Below is a small trained network, with its code and all its weights. Each question gives an input and a class and asks what happens when units are switched off, that is, made to give their printed mean instead of their output.

import numpy as np


def w(rows, s, z=0):
    codes = np.array(rows[::2]) - 128.0
    scale = np.full(codes.shape[1], s)
    scale[-1] = z or s
    return codes * scale


def f(y):
    return np.maximum(y, 0)


def log_softmax(a):
    a = a - a.max(-1, keepdims=True)
    return a - np.log(np.exp(a).sum(-1, keepdims=True))


def net(x, mask):
    res = np.array(x, float).reshape(1, 8) / 4 @ E
    y = f(res @ A[0][:, :-1].T + A[0][:, -1])
    res = res + np.where(mask, y, B[0][:, -1]) @ B[0][:, :-1]
    return log_softmax(res[-1] @ U[:, :-1].T + U[:, -1])


A, B = {}, {}
E = w([
[161,232,41,115,63,142,186,135],'x0',
[128,8,140,71,69,226,251,200],'x1',
[168,145,84,195,188,141,183,59],'x2',
[96,243,142,78,222,229,138,159],'x3',
[162,170,83,195,141,105,14,200],'x4',
[122,138,118,237,50,136,125,170],'x5',
[75,170,148,62,172,5,151,142],'x6',
[1,134,208,185,185,115,176,119],'x7',
],0.0086)
A[0] = w([
[131,70,149,72,127,198,182,193,158],'N1',
[141,107,103,98,91,166,185,183,141],'N2',
[78,142,143,132,68,110,150,162,182],'N3',
[163,211,49,121,122,82,95,110,126],'N4',
[160,52,131,127,96,106,150,66,192],'N5',
[67,226,163,152,177,146,180,51,160],'N6',
[122,149,116,111,168,149,181,104,96],'N7',
[155,195,55,146,98,124,93,136,193],'N8',
[120,101,127,254,103,141,57,216,188],'N9',
[153,104,107,94,182,92,158,181,89],'N10',
[174,149,109,103,136,105,91,151,136],'N11',
[106,115,195,82,178,145,108,57,254],'N12',
[136,113,145,97,75,130,204,166,180],'N13',
],0.0097,0.0033)
B[0] = w([
[83,102,112,52,58,195,178,216,235],'N1',
[95,122,91,148,89,158,224,205,209],'N2',
[76,159,133,141,115,80,135,119,181],'N3',
[177,154,84,76,83,136,112,67,215],'N4',
[221,2,143,177,123,92,149,125,202],'N5',
[82,185,141,55,218,55,248,23,247],'N6',
[103,135,126,41,113,120,157,133,174],'N7',
[201,245,46,154,127,72,134,174,216],'N8',
[115,151,145,253,190,181,102,160,244],'N9',
[131,120,158,135,165,108,122,197,158],'N10',
[182,149,157,82,113,188,19,140,171],'N11',
[158,123,207,65,165,104,141,161,218],'N12',
[99,111,132,116,22,101,194,173,209],'N13',
],0.0078,0.013)
U = w([
[190,37,105,158,136,125,183,92,54],'0',
[189,248,58,115,107,152,116,124,223],'1',
[62,146,145,86,205,116,203,34,144],'2',
[89,151,114,192,46,53,140,102,111],'3',
[58,93,211,80,143,140,48,158,255],'4',
[76,178,136,226,179,204,138,152,60],'5',
[68,131,111,104,52,180,187,186,66],'6',
],0.011,0.00074)

Each question gives the input, the list of numbers given to net, and the class t.
The units are the neurons (one row each of A and B). Each row of codes is followed by its name. A weight is (code - 128) times the scale printed after its matrix; where a second scale follows, it is the last column's (A, B and U).
mask holds one flag per neuron, in row order. A switched-off neuron (its flag False) gives its mean, the last column of its row in B, instead of its output. The means were averaged over made-up inputs and are rounded, as every weight is.
A unit's drop is (log p(t) with every unit on - log p(t) with that unit switched off) / (log p(t) with every unit on - log p(t) with every unit switched off).
The circuit of an input: a set's keep is (log p(t) with only the set's units on - log p(t) with every unit switched off) / (log p(t) with every unit on - log p(t) with every unit switched off). Starting from the 12 units with the biggest drops (on a tie, the unit counted first), units are removed one at a time, each time the one whose removal leaves the highest keep (on an exact tie, the one counted first), for as long as the keep stays at least 0.8.
circuit, biggest first: the units of the circuit, biggest drop first
top k neurons: the k neurons with the biggest drops, biggest first
drop when u is switched off: that unit's drop, to one decimal
input [-5,-4,-4,-5,-6,-6,6,-3], class 4: circuit, biggest first : [N6]
input [-3,0,8,-6,1,-8,7,-3], class 0: top 2 neurons : [N5, N6]
input [-3,2,5,-1,7,-5,0,4], class 5: circuit, biggest first : [N6, N4]
input [6,2,6,-3,-4,-3,2,-3], class 0: top 3 neurons : [N5, N1, N3]
input [7,-3,-8,3,-7,6,7,-2], class 1: top 4 neurons : [N1, N4, N8, N5]
input [-5,0,-6,-7,-6,-5,-3,6], class 4: top 2 neurons : [N12, N8]
input [-3,7,1,2,-7,0,7,6], class 6: top 2 neurons : [N1, N13]
input [-7,-1,4,6,-4,8,2,-5], class 2: top 2 neurons : [N9, N8]
input [-2,-2,-8,-3,6,8,-1,1], class 5: drop when N9 is switched off : 0.6
input [-5,-1,7,-5,4,-1,-3,7], class 5: drop when N9 is switched off : 1.4
input [-1,-4,-7,3,2,-2,-3,5], class 2: drop when N6 is switched off : 0.4
